Here is a tiny trained network, its code and every weight. The questions are about switching its units off for an input and a class, where a switched-off unit gives its printed mean instead of its output.

import numpy as np


def w(rows, s, z=0):
    codes = np.array(rows[::2]) - 128.0
    scale = np.full(codes.shape[1], s)
    scale[-1] = z or s
    return codes * scale


def f(y):
    return np.maximum(y, 0)


def log_softmax(a):
    a = a - a.max(-1, keepdims=True)
    return a - np.log(np.exp(a).sum(-1, keepdims=True))


def net(x, mask):
    res = np.array(x, float).reshape(1, 7) / 4 @ E
    y = f(res @ A[0][:, :-1].T + A[0][:, -1])
    res = res + np.where(mask, y, B[0][:, -1]) @ B[0][:, :-1]
    return log_softmax(res[-1] @ U[:, :-1].T + U[:, -1])


A, B = {}, {}
E = w([
[68,1,144,68,187,230,98,82,182,40,119,158],'x0',
[108,136,139,70,108,127,158,62,89,141,158,58],'x1',
[194,41,47,84,85,86,105,125,98,105,39,134],'x2',
[148,142,80,12,196,78,173,228,60,105,178,113],'x3',
[134,170,176,119,4,158,177,195,144,84,101,181],'x4',
[162,138,192,85,201,165,222,150,152,156,107,73],'x5',
[170,134,189,189,143,252,119,20,60,151,45,103],'x6',
],0.0089)
A[0] = w([
[138,141,156,172,125,146,83,62,106,117,82,129,169],'N0',
[127,149,79,150,175,85,104,192,106,80,167,78,137],'N1',
[121,199,137,118,186,169,212,81,117,189,241,57,253],'N2',
[13,137,152,202,147,126,107,110,207,79,196,175,229],'N3',
[68,132,84,38,180,55,110,162,124,51,172,87,44],'N4',
[67,118,84,216,215,128,91,179,145,131,81,255,145],'N5',
[119,110,76,188,132,172,66,93,34,149,80,170,189],'N6',
[152,132,149,89,140,167,124,97,158,163,125,59,163],'N7',
[123,158,117,153,3,57,155,134,142,169,132,157,146],'N8',
[109,216,151,177,84,127,172,137,77,144,118,83,175],'N9',
[39,129,157,121,67,172,104,97,210,202,238,185,171],'N10',
[157,118,114,156,111,117,85,45,83,111,68,182,207],'N11',
[108,173,152,217,93,185,167,144,96,104,6,139,165],'N12',
[180,120,26,159,103,71,143,145,175,188,151,103,227],'N13',
[145,11,81,158,138,204,50,101,71,134,47,120,190],'N14',
],0.0077,0.0023)
B[0] = w([
[172,121,109,83,53,156,157,120,162,164,164,94,206],'N0',
[133,138,111,105,34,111,154,94,131,204,210,114,203],'N1',
[132,132,254,102,170,97,228,56,82,163,139,133,249],'N2',
[99,66,174,146,105,109,177,151,160,47,122,181,213],'N3',
[112,112,96,111,107,206,116,104,40,141,108,115,239],'N4',
[196,138,78,144,21,116,90,152,80,107,153,148,201],'N5',
[197,139,155,77,36,150,120,116,125,143,178,130,216],'N6',
[79,137,203,82,173,146,127,137,98,91,93,84,181],'N7',
[123,118,157,185,151,32,155,194,155,69,69,155,212],'N8',
[83,134,167,119,132,87,144,123,162,158,97,203,208],'N9',
[74,125,160,144,226,93,192,160,186,62,113,180,197],'N10',
[180,88,163,105,13,115,110,24,95,88,164,129,210],'N11',
[103,171,181,133,127,177,88,67,109,151,142,144,224],'N12',
[125,54,158,162,118,114,140,164,151,121,150,102,216],'N13',
[167,75,182,74,73,129,170,114,180,115,88,153,247],'N14',
],0.0085,0.012)
U = w([
[194,176,152,86,35,125,117,94,96,178,255,97,120],'0',
[113,101,153,120,125,83,161,169,217,29,89,179,254],'1',
[68,183,164,126,213,115,169,105,89,141,136,85,159],'2',
[176,203,121,200,46,79,120,209,104,54,165,88,64],'3',
[163,226,109,140,146,128,86,113,162,71,109,70,23],'4',
[103,80,4,98,136,164,27,197,92,154,126,85,93],'5',
],0.0081,0.0025)

Each question gives the input, the list of numbers given to net, and the class t.
The units are the neurons (one row each of A and B). Each row of codes is followed by its name. A weight is (code - 128) times the scale printed after its matrix; where a second scale follows, it is the last column's (A, B and U).
mask holds one flag per neuron, in row order. A switched-off neuron (its flag False) gives its mean, the last column of its row in B, instead of its output. The means were averaged over made-up inputs and are rounded, as every weight is.
A unit's drop is (log p(t) with every unit on - log p(t) with that unit switched off) / (log p(t) with every unit on - log p(t) with every unit switched off).
The circuit of an input: a set's keep is (log p(t) with only the set's units on - log p(t) with every unit switched off) / (log p(t) with every unit on - log p(t) with every unit switched off). Starting from the 12 units with the biggest drops (on a tie, the unit counted first), units are removed one at a time, each time the one whose removal leaves the highest keep (on an exact tie, the one counted first), for as long as the keep stays at least 0.8.
circuit, biggest first: the units of the circuit, biggest drop first
k most important neurons: the k neurons with the biggest drops, biggest first
drop when u is switched off: that unit's drop, to one decimal
input [6,8,-1,-3,5,-6,2], class 1: circuit, biggest first -> [N10]
input [0,-8,0,2,7,8,7], class 2: circuit, biggest first -> [N12 N6 N11]
input [-4,-2,1,0,1,-2,-6], class 3: circuit, biggest first -> [N14 N2]
input [-5,-6,4,4,4,-3,3], class 3: circuit, biggest first -> [N2 N14]
input [-8,-2,3,6,6,0,1], class 1: 3 most important neurons -> [N9 N8 N5]
input [-4,6,0,6,6,0,-7], class 3: circuit, biggest first -> [N8 N14]
input [0,-7,0,3,-5,2,-1], class 0: 2 most important neurons -> [N1 N8]
input [-1,-4,-1,2,5,-2,2], class 3: 4 most important neurons -> [N14 N10 N2 N3]
input [0,-8,1,-7,-7,6,-1], class 0: 2 most important neurons -> [N5 N8]
input [-5,-5,-1,4,8,6,1], class 1: 2 most important neurons -> [N9 N8]
input [-6,-5,-4,8,7,-6,7], class 3: 2 most important neurons -> [N8 N2]
input [7,3,6,-6,3,-2,2], class 0: 2 most important neurons -> [N11 N6]
input [-4,1,-4,-2,-2,7,1], class 2: drop when N13 is switched off -> 0.0
input [8,-6,0,4,-8,-6,-6], class 5: circuit, biggest first -> [N4]
input [-6,-8,-7,-3,4,-6,2], class 1: drop when N10 is switched off -> 0.3
input [0,-3,-5,-1,-3,-7,-1], class 1: drop when N3 is switched off -> 0.9
